Each row has a name. After each piece below comes the name of the row it's from, unless a question asks for something else. Each question is about the rows just above it. Places in a row count from 1.

bof: [170 152 135 143 126  98 151 199 142 155 136 140  81 119 136 124 106  90
 192 131 113 117 130  84 162  72 128 171 147 146 129 160  97 149 148 104]
kanun: [124 135 142 192 142  84 170  98 147 199 162 149  72 151 110 146 150  90
 104 140 155 160 136 126 130 113 128 152 117 171  81 129 106 131 136 148]
fadep: [162 140 147 142 146 155 199 136 119  97 128 106 192 149 126  72 171 130
  98  81 135  90 152 124 170 151 104 113  84 131 136 148 129 160 117 142]
med: [162 140 147 142 146 155 199 136 150 111 128 106 192 149 126  72 171 130
  98  81 135  90 152 124 170 151 104 113  84 131 136 148 129 160 117 142]
Put [ 98 106  72 152 199 135 149 136 162 126 148 113 147  81 131 104 117 151
 160 130 128 142 146 192  90 119 171 155 129 136 142 140 124  84 170  97] back in order: which row is it?
fadep
asked: [162 140 147 142 146 155 199 136 119  97 128 106 192 149 126  72 171 130
  98  81 135  90 152 124 170 151 104 113  84 131 136 148 129 160 117 142]
fadep
Which row holds these entries in another order? [160 117 142 162 140 147 142 146 155 199 136 150 111 128 106 192 149 126
  72 171 130  98  81 135  90 152 124 170 151 104 113  84 131 136 148 129]
med
[142 117 160 129 148 136 131  84 113 104 151 170 124 152  90 135  81  98
 130 171  72 126 149 192 106 128  97 119 136 199 155 146 142 147 140 162] is which row reordered?
fadep

fike: [129 137 116 162 120 153  84 129 138 150]
sodig: [129 137 138 162 153 150 144 129 115  84]
Zule: [140 130 143 155 152 131 128 203 143 131]
fid: [136 142 121  84 108 134 124 114 121 104]
riz: [121 124 121 114 134 131 108  84 105 136]
[150 129 137 116 162 120 153  84 129 138] is which row reordered?
fike
[140] is at row and place
Zule, 1
Where in the named rows is [104]?
fid, 10
Row and place of [115] in the named rows:
sodig, 9
Which row holds these entries in another order? [ 84 105 136 121 124 121 114 134 131 108]
riz
asked: [129 137 116 162 120 153  84 129 138 150]
fike
[128 130 131 131 140 143 143 152 155 203] is which row reordered?
Zule

sig: [170 129 143 144 146 140 124 175 154 134 183 122 139 123 147 170 135 123
 126 185 170 126 186 125 197 132 124 121 133 127 137 182 130 179 182 183
 157 150 121 149 201 130]
vineg: [185 166 108  81  87  76 166  86 157 164  88 166  80 173 101 146 161 170
 165 135  86 162 109 168 102 164 176 170 168 171  72  89 164  93  88 104
 106 102 166 114 100 164]
vogir: [ 80 114 111 114 110 120 121  78  82 110  67 116 114 118 118 111 107 123
 116  87  77 110  80 118  63 109 121 115 106 116 112  63 112  72  69  74
 116 110 118 119  67 105]
gavud: [ 87 168 164 146  81 185 105 168 173 161 165  93 109 102  86 162 135  86
 102 166 171 101 176 166  88 166 104 164 108  72 157  76 166  80 164 170
 100  89 114 164 170  88]
[ 63  63  67  67  69  72  74  77  78  80  80  82  87 105 106 107 109 110
 110 110 110 111 111 112 112 114 114 114 115 116 116 116 116 118 118 118
 118 119 120 121 121 123] is which row reordered?
vogir
Put [170 109  86  87 157 164 102  86  72 164 114  88 170 166 166 173  80  88
 185 101 166 176 102 135 162 146 168  76 164 100  93 168  81 166 161 108
 105  89 104 171 165 164] back in order: which row is it?
gavud
[164 100 114 166 102 106 104  88  93 164  89  72 171 168 170 176 164 102
 168 109 162  86 135 165 170 161 146 101 173  80 166  88 164 157  86 166
  76  87  81 108 166 185] is which row reordered?
vineg

Vis: [137 104  59  85]
veg: [ 99  58  96 126]
Resag: [104  59  85 138]
Gonok: [122 130  96 126]
mame: [ 99  58  88 139]
asked: [137 104  59  85]
Vis
Which row holds these entries in another order? [ 99  58 126  96]
veg
Row and place of [139] in the named rows:
mame, 4
Put [104  85 138  59] back in order: which row is it?
Resag

miv: [134  95  76  82  89  70]
dolos: [146 131 186 144 138 188]
zopab: [140 107 109 103 105 106]
Kura: [ 76  70 134  89  81  95]
mitab: [140 122 153 128 125 153]
pel: [132 168 143 127 144 169]
lidet: [143 127 162 137 132 164]
paseb: [144 127 168 144 132 169]
Put [ 70  76  82  89  95 134] back in order: which row is it?
miv
Put [ 70  76  81  89  95 134] back in order: which row is it?
Kura
Where in the named rows is [164]?
lidet, 6
Row and place of [128] in the named rows:
mitab, 4
[127 132 144 144 168 169] is which row reordered?
paseb
asked: [134  95  76  82  89  70]
miv

